Here is a tiny trained network, its code and every weight. The questions are about switching its units off for an input and a class, where a switched-off unit gives its printed mean instead of its output.

import numpy as np


def w(rows, s, z=0):
    codes = np.array(rows[::2]) - 128.0
    scale = np.full(codes.shape[1], s)
    scale[-1] = z or s
    return codes * scale


def norm(h):
    return h / np.sqrt((h * h).mean(-1, keepdims=True) + 1e-5)


def f(y):
    return y / 2 * (1 + np.tanh(0.7978845608 * (y + 0.044715 * y**3)))


def log_softmax(a):
    a = a - a.max(-1, keepdims=True)
    return a - np.log(np.exp(a).sum(-1, keepdims=True))


def net(x, mask):
    res = np.array(x, float).reshape(1, 8) / 4 @ E
    u = 0
    for l in range(3):
        y = f(norm(res) @ A[l][:, :-1].T + A[l][:, -1])
        res = res + np.where(mask[u : u + 11], y, B[l][:, -1]) @ B[l][:, :-1]
        u += 11
    return log_softmax(norm(res)[-1] @ U[:, :-1].T + U[:, -1])


A, B = {}, {}
E = w([
[200,77,147,48,145,57],'x0',
[34,148,150,39,139,66],'x1',
[73,93,110,62,114,98],'x2',
[116,75,150,26,155,167],'x3',
[87,123,136,138,2,153],'x4',
[96,74,124,189,133,172],'x5',
[111,136,147,117,73,198],'x6',
[126,68,252,131,125,146],'x7',
],0.0045)
A[0] = w([
[62,146,90,121,153,188,49],'0.n0',
[29,135,152,111,139,158,98],'0.n1',
[60,98,224,71,83,102,51],'0.n2',
[212,122,98,117,115,32,153],'0.n3',
[97,215,87,101,123,48,4],'0.n4',
[125,127,151,206,93,160,22],'0.n5',
[108,154,108,158,32,144,143],'0.n6',
[118,226,80,100,102,75,87],'0.n7',
[128,126,128,128,126,130,121],'0.n8',
[112,117,96,80,1,136,89],'0.n9',
[128,125,128,128,125,130,118],'0.n10',
],0.0069,0.0037)
B[0] = w([
[123,56,57,95,142,103,139],'0.n0',
[112,50,93,117,60,57,183],'0.n1',
[211,51,212,116,126,61,221],'0.n2',
[82,86,145,129,61,37,253],'0.n3',
[160,253,26,87,152,83,171],'0.n4',
[168,122,139,211,108,82,151],'0.n5',
[85,72,160,134,79,181,250],'0.n6',
[145,232,126,63,91,102,214],'0.n7',
[129,131,131,129,131,126,123],'0.n8',
[27,85,201,149,153,172,222],'0.n9',
[130,133,133,131,134,125,120],'0.n10',
],0.0051,0.0024)
A[1] = w([
[244,164,191,107,122,147,95],'1.n0',
[190,123,94,174,167,88,83],'1.n1',
[118,112,156,254,96,165,54],'1.n2',
[126,132,132,124,124,131,128],'1.n3',
[179,109,91,143,102,121,131],'1.n4',
[109,104,131,143,154,165,79],'1.n5',
[148,98,135,155,164,61,37],'1.n6',
[187,147,62,167,108,167,152],'1.n7',
[202,112,186,115,149,194,37],'1.n8',
[162,142,123,194,229,150,2],'1.n9',
[156,178,151,199,148,157,94],'1.n10',
],0.0075,0.0041)
B[1] = w([
[116,113,133,68,58,196,181],'1.n0',
[85,113,220,79,130,100,165],'1.n1',
[188,105,92,235,100,79,253],'1.n2',
[132,128,130,126,127,126,129],'1.n3',
[91,124,180,120,91,118,154],'1.n4',
[127,127,88,147,151,123,117],'1.n5',
[81,102,153,97,119,133,125],'1.n6',
[61,106,199,122,102,122,221],'1.n7',
[182,157,2,67,119,131,150],'1.n8',
[33,151,144,97,230,118,151],'1.n9',
[57,133,144,175,142,123,177],'1.n10',
],0.0064,0.0027)
A[2] = w([
[130,136,135,123,119,130,116],'2.n0',
[130,95,119,102,89,124,106],'2.n1',
[159,106,123,129,154,84,79],'2.n2',
[195,63,151,131,185,56,10],'2.n3',
[228,131,91,61,129,158,12],'2.n4',
[62,164,122,152,119,108,93],'2.n5',
[106,125,114,123,156,140,106],'2.n6',
[158,163,95,198,182,47,2],'2.n7',
[108,88,170,51,138,81,92],'2.n8',
[69,83,123,149,147,208,48],'2.n9',
[150,145,183,92,254,115,65],'2.n10',
],0.0067,0.0033)
B[2] = w([
[122,144,142,122,131,126,124],'2.n0',
[107,106,172,131,177,114,159],'2.n1',
[92,103,121,134,124,114,119],'2.n2',
[1,117,173,109,71,130,153],'2.n3',
[215,155,194,203,212,195,122],'2.n4',
[205,155,161,84,131,189,163],'2.n5',
[131,112,86,128,118,139,114],'2.n6',
[212,98,148,50,227,122,132],'2.n7',
[164,68,183,188,85,107,252],'2.n8',
[103,94,9,142,202,108,150],'2.n9',
[44,43,105,110,19,189,177],'2.n10',
],0.0047,0.0025)
U = w([
[164,196,38,65,173,36,137],'0',
[252,115,151,65,155,213,107],'1',
[172,139,103,126,161,133,6],'2',
[50,76,57,121,186,220,130],'3',
[138,102,132,255,55,169,150],'4',
[108,44,206,47,103,70,167],'5',
[107,172,174,205,240,123,105],'6',
[94,240,107,87,59,145,119],'7',
],0.013,0.012)

Each question gives the input, the list of numbers given to net, and the class t.
The units are the neurons (one row each of A and B). Each row of codes is followed by its name. A weight is (code - 128) times the scale printed after its matrix; where a second scale follows, it is the last column's (A, B and U).
mask holds one flag per neuron, layer by layer. A switched-off neuron (its flag False) gives its mean, the last column of its row in B, instead of its output. The means were averaged over made-up inputs and are rounded, as every weight is.
A unit's drop is (log p(t) with every unit on - log p(t) with that unit switched off) / (log p(t) with every unit on - log p(t) with every unit switched off).
The circuit of an input: a set's keep is (log p(t) with only the set's units on - log p(t) with every unit switched off) / (log p(t) with every unit on - log p(t) with every unit switched off). Starting from the 12 units with the biggest drops (on a tie, the unit counted first), units are removed one at a time, each time the one whose removal leaves the highest keep (on an exact tie, the one counted first), for as long as the keep stays at least 0.8.
circuit, biggest first: the units of the circuit, biggest drop first
top k neurons: the k neurons with the biggest drops, biggest first
top k neurons in layer l: the k neurons of layer l with the biggest drops, biggest first
drop when u is switched off: that unit's drop, to one decimal
input [5,-3,0,-4,-2,8,-4,0], class 5: top 3 neurons : (1.n1; 0.n6; 0.n9)
input [-8,-4,2,-5,-3,3,-4,7], class 6: circuit, biggest first : (1.n9; 0.n3)
input [-3,-7,-7,-3,-4,-7,0,-5], class 6: circuit, biggest first : (1.n9; 1.n1)
input [4,7,-2,-8,0,-2,3,2], class 0: circuit, biggest first : (0.n4)
input [5,-6,-4,8,5,2,1,-1], class 1: circuit, biggest first : (1.n8; 2.n4)
input [-3,-5,-8,6,-7,6,-1,-2], class 3: circuit, biggest first : (2.n10; 1.n9)
input [3,-2,-1,-8,2,-2,5,-8], class 7: circuit, biggest first : (0.n7; 1.n2)
input [-4,6,-6,1,8,3,4,-8], class 3: top 4 neurons in layer 0 : (0.n9; 0.n6; 0.n0; 0.n3)
input [-3,6,5,4,-4,-4,-6,-1], class 0: circuit, biggest first : (0.n4; 1.n7)
input [5,-7,-2,-1,5,-4,-2,-8], class 7: circuit, biggest first : (0.n7; 0.n2; 1.n2)
input [-1,3,-7,4,-8,-7,2,6], class 1: circuit, biggest first : (1.n8; 2.n4; 1.n7)
input [4,-2,-3,6,4,7,6,-1], class 3: top 2 neurons in layer 0 : (0.n9; 0.n3)
input [-4,-4,0,1,-7,-7,2,8], class 3: top 2 neurons in layer 1 : (1.n9; 1.n10)
input [1,0,1,-7,-2,3,0,-4], class 0: circuit, biggest first : (2.n7)
input [2,-4,-7,-8,-8,-5,-1,8], class 5: top 2 neurons in layer 1 : (1.n1; 1.n0)
input [5,-6,8,-7,-8,0,6,-3], class 5: drop when 0.n9 is switched off : 0.0
input [5,5,-6,6,-7,0,6,1], class 1: drop when 1.n8 is switched off : 0.3
input [-8,-7,6,-3,-5,-4,-4,8], class 6: drop when 1.n9 is switched off : 0.5
